Below are the code and all the weights of a small trained network. Each question names an input and a target symbol and asks about switching units off, where a switched-off unit gives its printed mean instead of its output.

import numpy as np


def w(rows, s, z=0):
    codes = np.array(rows[::2]) - 128.0
    scale = np.full(codes.shape[1], s)
    scale[-1] = z or s
    return codes * scale


def f(y):
    return y / 2 * (1 + np.tanh(0.7978845608 * (y + 0.044715 * y**3)))


def softmax(a):
    e = np.exp(a - a.max(-1, keepdims=True))
    return e / e.sum(-1, keepdims=True)


def log_softmax(a):
    a = a - a.max(-1, keepdims=True)
    return a - np.log(np.exp(a).sum(-1, keepdims=True))


def net(x, mask):
    ids = ['ΓΛΣΦΨΩαβδεζημξτ'.index(c) for c in x.split()]
    T = len(ids)
    res = E[ids] + P[:T]
    u = 0
    for l in range(2):
        r = res
        for j in range(2):
            rows = slice(2 * j, 2 * j + 2)
            q, k, v = (r @ M[l][rows].T for M in (Q, K, V))
            z = softmax(np.where(np.tri(T) > 0, q @ k.T / 2**0.5, -1e9)) @ v
            o = O[l][rows]
            res = res + np.where(mask[u + j], z, o[:, -1]) @ o[:, :-1]
        u += 2
        y = f(res @ A[l][:, :-1].T + A[l][:, -1])
        res = res + np.where(mask[u : u + 8], y, B[l][:, -1]) @ B[l][:, :-1]
        u += 8
    return log_softmax(res[-1] @ U[:, :-1].T + U[:, -1])


Q, K, V, O, A, B = {}, {}, {}, {}, {}, {}
E = w([
[103,168,124,110,61,212,80],'Γ',
[96,57,7,120,196,117,82],'Λ',
[135,99,91,98,110,191,107],'Σ',
[179,152,98,138,94,143,62],'Φ',
[165,213,115,148,117,70,130],'Ψ',
[172,185,124,103,116,137,126],'Ω',
[154,105,84,58,154,138,155],'α',
[123,110,115,68,137,56,127],'β',
[132,162,107,116,119,138,151],'δ',
[157,91,105,53,139,162,107],'ε',
[144,111,95,122,147,123,150],'ζ',
[120,203,105,181,117,71,134],'η',
[167,149,98,67,124,83,151],'μ',
[148,146,149,27,113,164,93],'ξ',
[78,179,23,205,213,54,93],'τ',
],0.019)
P = w([
[94,124,157,127,122,132,158],'0',
[134,166,95,139,175,148,109],'1',
[78,81,119,159,56,92,75],'2',
[105,121,211,146,122,162,159],'3',
[137,160,52,135,168,168,122],'4',
[252,83,80,87,154,77,98],'5',
],0.019)
Q[0] = w([
[82,189,28,63,169,170,94],'L0H0',
[166,203,167,140,182,201,147],'L0H0',
[79,150,81,156,251,165,117],'L0H1',
[68,149,153,104,88,135,202],'L0H1',
],0.011)
K[0] = w([
[97,187,124,6,84,170,76],'L0H0',
[202,147,124,145,96,222,108],'L0H0',
[75,112,66,150,254,138,104],'L0H1',
[184,161,181,108,171,162,176],'L0H1',
],0.0099)
V[0] = w([
[21,111,130,93,157,73,188],'L0H0',
[7,197,167,39,108,110,72],'L0H0',
[180,43,86,125,32,89,100],'L0H1',
[211,254,211,78,57,150,170],'L0H1',
],0.0062)
O[0] = w([
[118,176,240,118,142,127,122,186],'L0H0',
[93,162,115,113,65,88,97,253],'L0H0',
[157,131,112,140,138,88,36,192],'L0H1',
[254,93,67,148,45,201,63,52],'L0H1',
],0.0092,0.0036)
A[0] = w([
[172,158,154,150,165,106,148,155],'L0N0',
[126,151,97,72,127,191,182,79],'L0N1',
[106,61,164,88,121,86,157,35],'L0N2',
[166,147,126,139,105,122,17,236],'L0N3',
[83,157,103,171,161,121,118,36],'L0N4',
[140,4,202,110,101,151,197,140],'L0N5',
[147,181,124,145,177,187,127,33],'L0N6',
[181,66,136,135,57,91,116,1],'L0N7',
],0.011,0.0042)
B[0] = w([
[183,80,68,114,107,194,150,152],'L0N0',
[120,226,129,104,98,154,112,162],'L0N1',
[169,109,76,146,105,177,124,158],'L0N2',
[76,65,105,115,169,80,177,246],'L0N3',
[190,57,105,114,63,144,144,152],'L0N4',
[51,168,108,20,128,58,174,152],'L0N5',
[173,178,2,182,105,120,54,138],'L0N6',
[165,73,132,155,25,134,73,161],'L0N7',
],0.0095,0.011)
Q[1] = w([
[105,154,97,206,159,225,91],'L1H0',
[221,114,143,134,254,121,111],'L1H0',
[173,130,106,141,199,213,136],'L1H1',
[209,81,174,149,213,85,147],'L1H1',
],0.0077)
K[1] = w([
[169,160,38,132,173,162,94],'L1H0',
[86,142,126,217,183,47,2],'L1H0',
[139,175,58,157,189,107,39],'L1H1',
[92,98,159,180,175,66,75],'L1H1',
],0.0078)
V[1] = w([
[61,51,70,97,253,248,179],'L1H0',
[39,134,171,228,70,191,203],'L1H0',
[10,78,151,216,73,153,55],'L1H1',
[117,141,81,207,122,86,207],'L1H1',
],0.0077)
O[1] = w([
[83,135,73,151,183,148,133,3],'L1H0',
[85,126,94,125,76,124,203,26],'L1H0',
[13,127,128,150,101,150,115,84],'L1H1',
[115,114,163,253,83,66,165,168],'L1H1',
],0.015,0.0031)
A[1] = w([
[77,221,129,33,184,72,85,145],'L1N0',
[123,5,70,118,139,49,127,3],'L1N1',
[93,210,103,254,206,180,55,193],'L1N2',
[1,100,195,222,65,146,136,43],'L1N3',
[182,111,137,60,218,35,163,168],'L1N4',
[149,81,13,84,123,88,155,21],'L1N5',
[187,173,160,186,231,126,148,246],'L1N6',
[214,119,116,178,62,130,33,45],'L1N7',
],0.0069,0.0042)
B[1] = w([
[115,79,52,242,72,121,69,218],'L1N0',
[176,195,137,93,134,223,184,226],'L1N1',
[94,13,159,15,111,120,135,179],'L1N2',
[204,127,141,166,235,209,95,199],'L1N3',
[111,189,210,219,175,83,114,251],'L1N4',
[66,255,188,101,68,158,144,190],'L1N5',
[35,94,232,136,35,198,176,186],'L1N6',
[209,133,14,89,218,112,153,174],'L1N7',
],0.0068,0.014)
U = w([
[109,201,197,168,77,253,90,7],'Γ',
[94,81,130,95,208,96,163,170],'Λ',
[68,182,13,168,87,99,109,174],'Σ',
[163,76,121,214,161,192,26,126],'Φ',
[179,72,43,236,76,97,130,183],'Ψ',
[180,146,68,120,99,168,153,161],'Ω',
[144,252,173,176,170,170,109,12],'α',
[67,75,214,211,73,16,70,253],'β',
[88,176,168,128,27,130,222,132],'δ',
[128,235,12,189,164,105,27,113],'ε',
[58,179,136,123,170,68,201,154],'ζ',
[145,72,248,217,20,198,160,95],'η',
[192,105,140,79,228,71,129,132],'μ',
[109,141,117,67,107,158,57,95],'ξ',
[151,108,101,219,177,111,175,156],'τ',
],0.0061,0.0043)

Each question gives the input, a string of symbols that net reads in full, and the target symbol t.
The units are the heads (2 rows each of Q, K, V and O) and the neurons (one row each of A and B). Each row of codes is followed by its name. A weight is (code - 128) times the scale printed after its matrix; where a second scale follows, it is the last column's (O, A, B and U).
mask holds one flag per unit, layer by layer, with each layer's heads first. A switched-off unit (its flag False) gives its mean, the last column of its rows in O or B, instead of its output. The means were averaged over made-up inputs and are rounded, as every weight is.
A unit's drop is (log p(t) with every unit on - log p(t) with that unit switched off) / (log p(t) with every unit on - log p(t) with every unit switched off).
The circuit of an input: a set's keep is (log p(t) with only the set's units on - log p(t) with every unit switched off) / (log p(t) with every unit on - log p(t) with every unit switched off). Starting from the 12 units with the biggest drops (on a tie, the unit counted first), units are removed one at a time, each time the one whose removal leaves the highest keep (on an exact tie, the one counted first), for as long as the keep stays at least 0.8.
circuit, biggest first: the units of the circuit, biggest drop first
k most important neurons: the k neurons with the biggest drops, biggest first
top k neurons in layer l: the k neurons of layer l with the biggest drops, biggest first
which heads matter: for each layer, one digit per head in row order, 1 if its drop is at least 0.15 and else 0, layers parted by /
input μ Ω β, target μ: circuit, biggest first : (L1N7, L1H0, L1H1, L0H1)
input μ α ζ β δ, target Ω: 4 most important neurons : (L0N3, L0N6, L0N1, L1N7)
input ξ μ Ω τ Φ Σ, target Ω: circuit, biggest first : (L1N1, L0N7, L1N7, L1N5)
input μ τ δ δ μ β, target δ: circuit, biggest first : (L1H0, L1N5)
input Σ μ μ, target Σ: circuit, biggest first : (L1H0)
input Γ β η η Σ Φ, target η: circuit, biggest first : (L1H1, L1H0)
input Ω ε β, target Ω: 3 most important neurons : (L0N7, L1N7, L1N1)
input Φ ξ μ, target Φ: top 2 neurons in layer 0 : (L0N7, L0N3)
input δ ζ Λ β Λ β, target Λ: which heads matter : 01 / 11
input Σ β ζ Φ, target Φ: top 3 neurons in layer 1 : (L1N3, L1N5, L1N6)
input τ β β, target τ: 2 most important neurons : (L1N3, L0N4)
input ε Ω δ Ψ Φ μ, target δ: 2 most important neurons : (L1N5, L1N1)
input μ δ β α, target α: which heads matter : 01 / 01
input μ δ Σ, target μ: which heads matter : 01 / 11
input Ψ Γ μ, target Ψ: circuit, biggest first : (L0N7, L1N7, L0H1)
input δ β β β τ, target δ: which heads matter : 01 / 00
input Φ β μ β β Φ, target μ: circuit, biggest first : (L1H0, L1N7, L0H1)
input ε β η μ β β, target η: circuit, biggest first : (L1H1, L1H0, L1N1)
input Λ β Σ, target Λ: circuit, biggest first : (L0H1, L1H0, L1N2, L0N7)
input α Σ Γ η Ψ β, target Γ: which heads matter : 00 / 01
